Below is a small trained network, with its code and all its weights. Each question gives an input and a target symbol and asks what happens when units are switched off, that is, made to give their printed mean instead of their output.

import numpy as np


def w(rows, s, z=0):
    codes = np.array(rows[::2]) - 128.0
    scale = np.full(codes.shape[1], s)
    scale[-1] = z or s
    return codes * scale


def f(y):
    return y / 2 * (1 + np.tanh(0.7978845608 * (y + 0.044715 * y**3)))


def softmax(a):
    e = np.exp(a - a.max(-1, keepdims=True))
    return e / e.sum(-1, keepdims=True)


def log_softmax(a):
    a = a - a.max(-1, keepdims=True)
    return a - np.log(np.exp(a).sum(-1, keepdims=True))


def net(x, mask):
    ids = ['ΓΠΨΩδεηξ'.index(c) for c in x.split()]
    T = len(ids)
    res = E[ids] + P[:T]
    r = res
    for j in range(3):
        rows = slice(3 * j, 3 * j + 3)
        q, k, v = (r @ M[0][rows].T for M in (Q, K, V))
        z = softmax(np.where(np.tri(T) > 0, q @ k.T / 3**0.5, -1e9)) @ v
        o = O[0][rows]
        res = res + np.where(mask[j], z, o[:, -1]) @ o[:, :-1]
    y = f(res @ A[0][:, :-1].T + A[0][:, -1])
    res = res + np.where(mask[3:7], y, B[0][:, -1]) @ B[0][:, :-1]
    return log_softmax(res[-1] @ U[:, :-1].T + U[:, -1])


Q, K, V, O, A, B = {}, {}, {}, {}, {}, {}
E = w([
[101,92,114,128,82,191,70,179,248],'Γ',
[153,34,202,107,140,221,116,165,167],'Π',
[131,176,74,80,152,122,144,23,137],'Ψ',
[96,145,162,139,162,12,141,190,177],'Ω',
[113,156,131,236,143,89,13,92,142],'δ',
[70,90,90,97,8,104,86,134,146],'ε',
[118,132,50,141,173,158,184,178,21],'η',
[129,36,184,102,37,142,109,115,63],'ξ',
],0.012)
P = w([
[6,170,182,85,165,148,118,102,85],'0',
[86,125,136,128,174,136,130,110,135],'1',
[117,116,108,123,161,116,126,108,152],'2',
[142,107,108,123,145,113,127,120,150],'3',
[165,100,111,130,135,113,127,120,147],'4',
[178,103,104,139,125,125,125,135,165],'5',
[195,101,104,139,124,116,119,140,146],'6',
[208,111,110,139,111,109,130,142,148],'7',
[214,122,98,148,108,112,131,154,147],'8',
[232,129,96,149,100,117,126,154,148],'9',
[217,145,89,126,93,99,120,159,133],'10',
],0.012)
Q[0] = w([
[78,65,177,107,85,148,72,128,176],'head 1',
[113,143,152,213,148,100,116,131,123],'head 1',
[97,130,144,63,127,133,248,169,119],'head 1',
[134,188,130,170,188,98,103,101,103],'head 2',
[155,145,83,122,160,93,179,125,124],'head 2',
[102,172,171,168,177,75,155,158,131],'head 2',
[113,83,138,126,95,192,137,168,96],'head 3',
[117,91,147,107,71,164,123,107,161],'head 3',
[111,75,176,150,48,155,76,190,133],'head 3',
],0.015)
K[0] = w([
[19,187,181,61,159,143,136,83,122],'head 1',
[151,100,85,170,167,133,108,7,143],'head 1',
[205,165,102,44,83,148,235,160,129],'head 1',
[220,68,57,143,104,102,180,163,156],'head 2',
[188,83,133,191,99,99,56,157,141],'head 2',
[193,105,68,138,128,151,118,89,132],'head 2',
[40,139,177,106,166,120,81,97,153],'head 3',
[46,154,156,133,155,138,121,188,94],'head 3',
[11,139,155,75,160,178,130,86,92],'head 3',
],0.012)
V[0] = w([
[165,146,145,141,128,96,104,91,84],'head 1',
[88,86,204,72,200,162,125,79,162],'head 1',
[141,171,105,147,78,108,89,123,182],'head 1',
[145,138,162,184,247,109,136,158,233],'head 2',
[82,143,158,173,131,163,84,37,110],'head 2',
[190,91,254,149,180,119,141,82,80],'head 2',
[98,137,72,94,126,12,210,49,137],'head 3',
[175,144,61,129,208,208,140,84,138],'head 3',
[195,131,159,80,77,123,120,56,174],'head 3',
],0.0094)
O[0] = w([
[180,122,136,96,182,101,100,65,201,106],'head 1',
[205,216,164,135,51,135,113,191,108,253],'head 1',
[10,79,194,92,73,132,118,84,188,96],'head 1',
[79,117,212,98,135,101,47,207,95,147],'head 2',
[115,62,150,121,158,166,95,33,162,246],'head 2',
[232,160,204,150,247,82,67,68,73,92],'head 2',
[166,128,102,2,111,74,182,106,186,160],'head 3',
[158,136,80,77,149,248,20,153,93,118],'head 3',
[145,200,197,102,87,180,128,74,127,67],'head 3',
],0.0083,0.005)
A[0] = w([
[167,90,70,164,118,71,64,154,196,150],'neuron 1',
[111,83,107,89,92,115,228,110,148,4],'neuron 2',
[101,2,84,125,97,95,123,58,180,25],'neuron 3',
[158,69,141,174,109,195,142,116,134,225],'neuron 4',
],0.007,0.0022)
B[0] = w([
[123,95,158,111,176,119,178,126,66,254],'neuron 1',
[146,212,158,129,160,168,147,230,120,186],'neuron 2',
[83,170,215,109,254,243,131,115,106,239],'neuron 3',
[76,124,58,153,106,139,85,90,156,220],'neuron 4',
],0.0081,0.0059)
U = w([
[65,97,87,164,38,148,116,125,146,149],'Γ',
[181,210,139,167,150,146,66,155,64,64],'Π',
[194,163,99,4,93,169,85,99,144,237],'Ψ',
[159,99,202,85,138,39,180,185,128,203],'Ω',
[80,71,187,107,206,144,91,59,96,80],'δ',
[124,188,147,150,147,180,220,133,131,4],'ε',
[129,66,19,109,206,142,164,148,32,130],'η',
[165,151,106,211,126,78,209,10,144,125],'ξ',
],0.0043,0.0026)

Each question gives the input, a string of symbols that net reads in full, and the target symbol t.
The units are the heads (3 rows each of Q, K, V and O) and the neurons (one row each of A and B). Each row of codes is followed by its name. A weight is (code - 128) times the scale printed after its matrix; where a second scale follows, it is the last column's (O, A, B and U).
mask holds one flag per unit, heads first, then neurons. A switched-off unit (its flag False) gives its mean, the last column of its rows in O or B, instead of its output. The means were averaged over made-up inputs and are rounded, as every weight is.
A unit's drop is (log p(t) with every unit on - log p(t) with that unit switched off) / (log p(t) with every unit on - log p(t) with every unit switched off).
The circuit of an input: a set's keep is (log p(t) with only the set's units on - log p(t) with every unit switched off) / (log p(t) with every unit on - log p(t) with every unit switched off). Starting from all 7 units, units are removed one at a time, each time the one whose removal leaves the highest keep (on an exact tie, the one counted first), for as long as the keep stays at least 0.8.
circuit, biggest first: the units of the circuit, biggest drop first
most important unit: the unit with the biggest drop
k most important neurons: the k neurons with the biggest drops, biggest first
which heads matter: for each layer, one digit per head in row order, 1 if its drop is at least 0.15 and else 0, layers parted by /
drop of u: that unit's drop, to one decimal
input ε Π ξ ε Ψ η Π Γ Γ, target ε: which heads matter => 011
input η Ω Ψ Ψ ξ Π, target η: circuit, biggest first => [head 3; head 1]
input δ Γ δ Ψ η ε, target δ: circuit, biggest first => [head 2; neuron 3]
input Ω Ψ Γ δ ξ Π η ξ Π ξ Γ, target Ω: most important unit => head 3
input Ω Γ Γ Ψ η δ Ψ Ω Ψ Γ Ψ, target Γ: which heads matter => 111
input η Ψ ξ, target η: circuit, biggest first => [head 3; head 1]
input Ψ η Ω Π Π η Ψ Ψ ε δ ξ, target Ψ: which heads matter => 001
input Π Π Ψ Ψ δ, target δ: which heads matter => 100
input Ω Π Π, target Ω: which heads matter => 011
input ε η Π δ ξ, target ε: 2 most important neurons => [neuron 2; neuron 3]
input Π Ω ε Γ δ Π ε ξ, target Π: which heads matter => 111
input Ψ Π ε Γ Ψ Ω ε, target Ψ: which heads matter => 101
input Π ξ δ δ Ψ Π Ω Π Ψ Π Ψ, target Π: which heads matter => 011
input Γ Π ε ε, target Γ: most important unit => head 1
input η Π Γ, target η: which heads matter => 101
input Ω δ Π δ η ξ, target Ω: drop of head 2 => 0.2
input ξ δ Ω Ω ε ξ Ψ Γ Γ, target ξ: drop of head 3 => 0.2
input δ Γ ξ, target δ: drop of head 2 => 0.6
input Ω Ω Π ε Π Π Π ξ δ Γ ξ, target Ω: drop of head 3 => 0.6
